Below are the code and all the weights of a small trained network. Each question names an input and a target symbol and asks about switching units off, where a switched-off unit gives its printed mean instead of its output.

import numpy as np


def w(rows, s, z=0):
    codes = np.array(rows[::2]) - 128.0
    scale = np.full(codes.shape[1], s)
    scale[-1] = z or s
    return codes * scale


def f(y):
    return np.maximum(y, 0)


def softmax(a):
    e = np.exp(a - a.max(-1, keepdims=True))
    return e / e.sum(-1, keepdims=True)


def log_softmax(a):
    a = a - a.max(-1, keepdims=True)
    return a - np.log(np.exp(a).sum(-1, keepdims=True))


def net(x, mask):
    ids = ['ΔΛΩαεζθτφ'.index(c) for c in x.split()]
    T = len(ids)
    res = E[ids] + P[:T]
    u = 0
    for l in range(2):
        r = res
        for j in range(2):
            rows = slice(2 * j, 2 * j + 2)
            q, k, v = (r @ M[l][rows].T for M in (Q, K, V))
            z = softmax(np.where(np.tri(T) > 0, q @ k.T / 2**0.5, -1e9)) @ v
            o = O[l][rows]
            res = res + np.where(mask[u + j], z, o[:, -1]) @ o[:, :-1]
        u += 2
        y = f(res @ A[l][:, :-1].T + A[l][:, -1])
        res = res + np.where(mask[u : u + 8], y, B[l][:, -1]) @ B[l][:, :-1]
        u += 8
    return log_softmax(res[-1] @ U[:, :-1].T + U[:, -1])


Q, K, V, O, A, B = {}, {}, {}, {}, {}, {}
E = w([
[141,120,182,181],'Δ',
[172,94,89,110],'Λ',
[187,178,107,139],'Ω',
[3,124,53,147],'α',
[139,207,127,119],'ε',
[125,81,159,128],'ζ',
[162,163,189,215],'θ',
[76,103,181,142],'τ',
[109,109,144,143],'φ',
],0.022)
P = w([
[101,99,157,93],'0',
[94,157,125,109],'1',
[100,169,119,126],'2',
[102,161,118,133],'3',
[100,168,111,145],'4',
[100,151,112,150],'5',
[107,155,100,159],'6',
[108,138,103,162],'7',
[117,127,98,167],'8',
[116,92,114,171],'9',
[132,73,104,180],'10',
[143,2,141,190],'11',
[121,82,90,197],'12',
],0.0078)
Q[0] = w([
[100,177,188,178],'L0H0',
[238,181,43,54],'L0H0',
[138,198,17,53],'L0H1',
[1,65,55,125],'L0H1',
],0.0099)
K[0] = w([
[80,167,150,208],'L0H0',
[161,134,164,109],'L0H0',
[151,178,142,4],'L0H1',
[95,118,96,144],'L0H1',
],0.013)
V[0] = w([
[123,242,195,210],'L0H0',
[181,158,177,23],'L0H0',
[162,20,167,161],'L0H1',
[38,132,2,160],'L0H1',
],0.0072)
O[0] = w([
[120,132,164,197,145],'L0H0',
[28,109,143,1,1],'L0H0',
[116,106,176,124,101],'L0H1',
[103,61,86,183,241],'L0H1',
],0.0092,0.0088)
A[0] = w([
[2,184,143,134,149],'L0N0',
[209,159,54,106,78],'L0N1',
[82,179,129,152,64],'L0N2',
[155,70,187,244,159],'L0N3',
[244,225,124,129,160],'L0N4',
[253,76,189,147,195],'L0N5',
[96,112,125,108,3],'L0N6',
[134,203,75,59,205],'L0N7',
],0.0086,0.0031)
B[0] = w([
[92,78,253,207,144],'L0N0',
[187,97,153,72,137],'L0N1',
[101,103,181,79,139],'L0N2',
[29,185,108,221,251],'L0N3',
[111,216,120,67,162],'L0N4',
[99,225,35,130,179],'L0N5',
[160,119,76,115,128],'L0N6',
[119,167,11,119,135],'L0N7',
],0.0062,0.023)
Q[1] = w([
[169,143,175,164],'L1H0',
[216,255,82,245],'L1H0',
[142,66,83,215],'L1H1',
[222,182,90,110],'L1H1',
],0.0092)
K[1] = w([
[8,223,189,185],'L1H0',
[85,186,2,165],'L1H0',
[218,202,160,140],'L1H1',
[176,68,1,120],'L1H1',
],0.0079)
V[1] = w([
[170,118,95,2],'L1H0',
[66,231,187,63],'L1H0',
[87,68,79,124],'L1H1',
[88,63,180,94],'L1H1',
],0.0063)
O[1] = w([
[109,137,71,53,2],'L1H0',
[67,213,194,45,123],'L1H0',
[155,1,147,153,111],'L1H1',
[6,65,97,150,85],'L1H1',
],0.0072,0.033)
A[1] = w([
[103,91,2,132,82],'L1N0',
[155,131,46,54,96],'L1N1',
[183,131,181,99,158],'L1N2',
[153,121,91,88,96],'L1N3',
[187,37,124,184,64],'L1N4',
[204,167,240,77,108],'L1N5',
[194,120,117,94,252],'L1N6',
[75,142,122,194,155],'L1N7',
],0.0097,0.0026)
B[1] = w([
[146,239,215,250,158],'L1N0',
[179,69,99,67,134],'L1N1',
[252,228,85,217,136],'L1N2',
[254,103,149,209,131],'L1N3',
[29,90,31,87,202],'L1N4',
[181,131,43,142,162],'L1N5',
[151,46,106,220,134],'L1N6',
[203,54,124,9,252],'L1N7',
],0.006,0.035)
U = w([
[118,196,170,177,125],'Δ',
[169,62,112,160,148],'Λ',
[2,217,32,93,111],'Ω',
[92,148,114,127,57],'α',
[105,164,43,76,110],'ε',
[64,129,107,68,255],'ζ',
[115,57,251,165,77],'θ',
[106,109,157,124,120],'τ',
[99,140,118,130,56],'φ',
],0.0078,0.0096)

Each question gives the input, a string of symbols that net reads in full, and the target symbol t.
The units are the heads (2 rows each of Q, K, V and O) and the neurons (one row each of A and B). Each row of codes is followed by its name. A weight is (code - 128) times the scale printed after its matrix; where a second scale follows, it is the last column's (O, A, B and U).
mask holds one flag per unit, layer by layer, with each layer's heads first. A switched-off unit (its flag False) gives its mean, the last column of its rows in O or B, instead of its output. The means were averaged over made-up inputs and are rounded, as every weight is.
A unit's drop is (log p(t) with every unit on - log p(t) with that unit switched off) / (log p(t) with every unit on - log p(t) with every unit switched off).
The circuit of an input: a set's keep is (log p(t) with only the set's units on - log p(t) with every unit switched off) / (log p(t) with every unit on - log p(t) with every unit switched off). Starting from the 12 units with the biggest drops (on a tie, the unit counted first), units are removed one at a time, each time the one whose removal leaves the highest keep (on an exact tie, the one counted first), for as long as the keep stays at least 0.8.
units of the circuit, in order: the units of the circuit, biggest drop first
unit that matters most: the unit with the biggest drop
top k neurons: the k neurons with the biggest drops, biggest first
top k neurons in layer l: the k neurons of layer l with the biggest drops, biggest first
which heads matter: for each layer, one digit per head in row order, 1 if its drop is at least 0.15 and else 0, layers parted by /
drop of u: that unit's drop, to one decimal
input τ ε ε, target Ω: unit that matters most : L0H0
input τ τ ε Ω θ Λ τ α τ θ φ, target Δ: top 3 neurons : [L0N5, L0N3, L0N4]
input ε Δ α α ε α τ ε α ε, target Λ: units of the circuit, in order : [L0H1, L1H1, L0N3]
input Δ θ Δ Ω τ θ τ Ω τ Ω, target Δ: units of the circuit, in order : [L1N4, L1N7, L0H1]
input θ θ Δ ε ε ζ, target Δ: which heads matter : 01 / 00
input τ ε Λ Ω θ Ω τ Ω α ε, target Λ: which heads matter : 01 / 11
input ε θ α τ φ α θ ζ ζ, target Δ: which heads matter : 10 / 01
input τ Ω τ ζ τ ε, target Ω: which heads matter : 11 / 11
input Ω α Λ Ω τ θ τ τ τ θ α α, target Λ: which heads matter : 11 / 10
input τ τ Λ Ω Ω, target ε: top 2 neurons in layer 1 : [L1N1, L1N0]
input Λ θ ε τ, target Δ: top 2 neurons in layer 0 : [L0N4, L0N3]
input ζ τ θ ε τ τ Ω α Λ τ α Δ, target Δ: top 3 neurons : [L0N3, L0N5, L0N4]
input α θ ε τ τ α Δ τ τ θ Ω, target Δ: units of the circuit, in order : [L0N4, L1N4]
input ζ ε τ, target θ: unit that matters most : L0H0
input α Λ ε ζ τ ζ θ τ τ φ, target Δ: top 4 neurons : [L0N5, L0N3, L0N4, L1N4]
input α Λ α Ω, target Λ: drop of L0H1 : 0.4
input Ω Λ τ τ Ω, target ε: drop of L0H0 : -0.1
input α τ Λ φ τ, target Λ: drop of L1N3 : 0.0
